In the rows, zero is written as 128.
Two labels a row
[116 143 132 138 114  43 134 201 115  99 130 126 130 134 125 113 110 128
 167 130 122 165 127 148 129 142 125 117]
Z711 <46>
[113 128 148 208 110  65 115 224  91  95 147 155 135 125 132 121 121 124
 132 120 128 150 104 113 165 140 128 111]
Z141 <46>
[125 135 123 124 114 148 101  93 123 173 102  85 145 124 152 130 133 118
 101 144 132  88 119 100 135 113 126 123]
Z988 <38>
[130 143 128  78 121 150 124 114 110 179 126  60 135 125 123 106 136  99
 118 127 140 105 134 152 133 117 116 136]
Z126 <38>
[130 144 130 146  94  86 102 135 181 139 107 103 145 123 132 103 130 117
 100 130 131 118 132 104 148 124 130 116]
Z988 <44>
[124 126 128 141 113  56 137 236 118 101 122 139 129 132 116 115 111 138
 187 128 121 160 146 142 128 133 124 126]
Z711 <46>
[120 138 139 180 121  99 118 178 114 106 133 137 133 135 135 135 125 139
 163 125 122 128 130 110 139 127 122 117]
Z988 <46>
[121 149 146 223 121  97 107 218 108  82 130 185 132 117 130 132 122 121
 114 127 122 148 115 101 159 128 150 117]
Z141 <46>
[120 137 146 188 109  89 117 202 112  98 138 150 130 132 132 127 120 138
 187 125 118 141 127 118 145 133 151 109]
Z988 <46>
[130 147 125 141 109 110 138 120 115 149 133  98 154 130 145 110 140 131
 119 117 125 110 138  96 146 130 125 117]
Z141 <44>
[ 98 136 132 146 119  37 125 217  95  91 127 157 135 136 124 114 124 138
 179 130 116 172 138 146 128 123 123 100]
Z711 <46>
[122 137 132 177 125  65 109 191 119  82 133 162 134 137 144 119 114 153
 142 129 113 151  98 126 137 123 123 117]
Z988 <46>
[120 133 130 157 129  98 120 205 108 102 127 140 123 135  97 131 118 119
 156 131 144 152 125 146 142 141 129 125]
Z126 <46>
[122 127 136 172 128 106 113 194 115 109 137 139 133 133 122 122 129 130
 129 104 172 142  87 105 144 131 127 113]
Z988 <46>
[134 140 130  92 114 117 112  94 120 167 116  77 161 127 139 103 133 129
 104 128 135  88 118 141 125 113 112 123]
Z711 <38>
[112 145 139 189 125 119 127 226 114 111 128 152 111 124 130 128 131 113
 139 112 107 159 133 122 152 128 136 134]
Z126 <46>
[119 131 146 181 119 121 114 177 123 104 127 165 119 124 131 140 128 143
 175 125 116 131 152 122 142 133 126 111]
Z988 <46>
[130 151 126 130 111  93 103 155 100 152 125  81 143 130 141 100 138 122
 120 141 124 103 116 102 130 126 122 120]
Z988 <44>
[128 137 132 122  92 183 104  87 112 157 108  75 149 124 142 117 148   4
 119 137 124  83 114 103 133 121 112 129]
Z988 <38>
[134 139 130 160 116  70  99 202 111  87 141 147 133 139 130 116 109 146
 191 143 117 145 134 134 139 129 137 122]
Z711 <46>
[103 140 140 102 131 132 124 134 114 170  93  64 138 127 141 110 131  92
 107 132 155 126 133 137 138 139 125 125]
Z126 <38>
[123 117 136 209 111  60 122 200 118  93 130 163 121 127 126 135 121 141
 143 128 118 147 119 119 154 143 129 123]
Z988 <46>
[115 140 136 123 115  95 129 191 111 111 130 116 139 144 132 140 118 114
 209 132 122 139 134 163 129 137 110 128]
Z870 <46>
[129 153 145 160 119 118  91 145 117 143 128  88 145 123 137 101 131 110
 114 134 128 114 116  89 152 130 134 105]
Z141 <44>
[131 137 139 125 129 142 101 114 128 148 126 100 139 137 143 127 134 126
 110 130 131 105 117 109 107 118 128 114]
Z141 <38>
[138 151 139  48 119 101  93 120 112 161 114  84 154 130 134  92 126 129
 126 137 131  86 113 103 136 119 125 127]
Z988 <44>
[132 141 136 195 104  88 101 196 104  98 136 140 129 132 128 127 125 125
 153 132 121 150 120 118 144 122 123 112]
Z988 <46>
[137 132 121 104 119 133 117  66 138 148 128 122 161 134 138 113 124 164
 145 142 129  86 130 117 115 133 121 128]
Z711 <38>
[118 141 174 202 108  87 104 197 118  96 162 157 136 131 132 124 121 134
 123 124 119 130 116 109 158 126 135 112]
Z141 <46>
[117 125 134 159 111  35 116 195 113 102 142 144 133 126 124 121 118 145
 169 120 135 143 117 132 140 128 125 125]
Z711 <46>
[134 149 140 137  97 109  99 131 106 151 122  86 149 132 140  98 142 116
 122 143 129  99 112 108 131 122 122 112]
Z141 <44>
[134 137 128 126 139 133  85 124 119 146 131 112 144 122 122 123 124 127
  91 130 131 106 123 126 134 132 122 129]
Z988 <44>
[144 136 138 117 111 119 119  86 124 151 124  92 145 133 124  86 124 152
 151 144  97  84 122 114 109 118 107 125]
Z711 <44>
[133 144 132 110 114 170 104 100 112 226 118  71 144 120 144 111 146 123
 117 137 121  95 115 108 153 117 127 125]
Z141 <38>
[129 136 104 185 121  68 113 180 127  86 142 162 133 132 130 121 128 141
 119 135 117 148  97 105 140 125 135 110]
Z988 <46>
[123 144 129 178 110  84 133 211 124  99 133 152 138 129 134 133 124 136
 161 124 119 147 132 125 144 137 150 115]
Z988 <46>
[123 137 135 156 117  57 109 184 116 103 130 138 135 143 111 118 119 144
 173 137 121 163 111 128 112 138 128 132]
Z711 <46>
[125 143 145 172  98  86 122 216 118 110 131 159 124 128 131 148 111 125
 171 129 127 161 124 127 152 137 138 116]
Z141 <46>
[153 140 137 150 105 143 105 125 121 147 127  95 152 126 140 110 135 117
 106 130 135 104 115  91 157  99 133 106]
Z141 <38>
[128 133 134 165  88  61 136 207 116 102 138 142 130 135 132 115 123 127
 158 129 115 150 126 121 138 128 132 120]
Z988 <46>
[125 130 128 196 115  37 118 205 121  92 132 170 135 127 115 120 117 121
 109 121 139 171 123 116 150 125 119 118]
Z988 <46>
[125 117 136 138 125  95 134 171 132  96 130 154 132 130 122 134 113 148
 181 125 119 149 124 146 140 144 120 121]
Z711 <46>
[129 143 137 126 125 193 111 116 112 173 115  87 137 115 134 113 156 100
  88 129 154 145 123 106 137 120 133 121]
Z141 <38>
[115 136 137 151 112  58 117 197 127  91 138 152 140 138 130 122 110 148
 194 130 107 164 115 138 132 150 120 117]
Z711 <46>
[146 138 129  98 118 157 124  95 117 146 131 104 141 122 150 119 126 133
 136 127 124  96 121 125 119 124 124 128]
Z141 <38>
[135 136 123 107 128 128 122 120 109 154 119  94 141 140 131 113 146  79
  69 135 142 127 127 126 136 137 156 124]
Z126 <38>
[131 136 125 142 109  85 105 148 107 148 119  93 142 128 124 102 139 108
  96 116 165 119 122 101 148 111 125 120]
Z141 <44>

Two labels a row
[128 232  43 149 195 148  63  24  60 105 126 129 152 195 199 158 136 122
 137 108 136 154  88 183 137 126 125 134]
Z751 F
[159 166 121 114 144 124 143 103  89 128 137 134 150 129 148  98 114 119
 129 121 112 136 141  98  94 118 124 162]
Z611 F
[148 190  93  99 167 132 114  71  93 120 120 129 147 153 153 111 124 112
 141 107 104 158 122  81 107 124 111 164]
Z265 F
[144 181 101 114 153 120 119  96 110 126 123 127 133 144 171 119 142 103
 137 119 111 136 123 108  96 122 124 159]
Z265 F
[140 189 101 121 151 104 115  72  85 113 103 133 150 158 146  93 113 118
 139  95 102 144 131 103 115 129 118 183]
Z751 F
[132 155 135 112 138 109 138 160 161 138 122 128 150 133 120 114 125 133
 149 114 113 136 129  91  81 159 106 138]
Z265 F
[135 160 118 129 146 116 145 111  96 136 111 126 149 141 121 112 110 125
 127  80 103 147 124  96  97 124 113 146]
Z265 F
[141 197  62 125 152 113 111  70  83 116  77 132 131 172 185 113 119 123
 136 110 100 141 132 104  96 119  93 156]
Z265 F
[126 204  77 126 171 123 118  28  67 110 102 130 153 155 179 123 136 100
 135 105 111 152 122 106 127 124 111 177]
Z751 F
[134 182 105 121 160 121 121 108 119 121 128 121 142 147 156 115 140 133
 142 108 120 140 130  92  99 125 121 170]
Z751 F
[136 140 133  97 103 108 141 148 179 119 110 135 146 148 109 113 134 131
 130 100 126 147 146  97 111 140 116 134]
Z265 E
[133 119 136 114  99 111 153 204 173 131 120 122 141 137 103 124 123 123
 127 123 122 120 130  88  84 129 107 134]
Z265 F
[150 185 105 115 132 125 103 109 112 123 123 137 144 175 127 112 109 129
 147 119  94 130 121 138 126 124 120 155]
Z751 K
[143 143 154  76 126 115 135 103  89 128 119 125 127 150 152  93 109 105
 112 141 101 131 138  96  94 120  57 153]
Z611 F
[151 181 110 122 135 121 118 113  96 114 122 135 144 158 153 107 114 119
 140 109 102 118 141  96  91 122  98 175]
Z751 F
[153 160  94 117 146 127 130 119 101 133 125 125 138 164 129 112 115 105
 130 125 109 129 130  92  84 120 129 139]
Z265 F
[143 173 106 118 156 136 124  89 101 122 125 129 112 141 168 119 132 115
 134 113 118 146 120  84 129 133 116 157]
Z265 F
[120 166 110 123 134 120 110 105 146 116 121 126 142 139 120 106 139 123
 164 106 131 136 116 144 153 139 110 147]
Z751 E
[139 148 142 116 109 100 137 135 137 118 105 129 138 143  96  96 123 143
 134 105 116 126 135 110 128 135 100 151]
Z751 E
[112 100 156 113 126 105 169 181 159 154 119 147 137 103 119 105 123 140
 111  86 111 145 130  58  81 125  78 180]
Z751 F
[132 198  90 114 166 132  86  50  85 106 130 127 141 168 179 127 123 132
 141 107 118 139 125 128 120 129 115 163]
Z751 F
[139 201 106 121 145 128 117  98 110 123 113 122 153 166 146 106 117 118
 149 109 107 185 130 109 112 139  99 166]
Z751 K
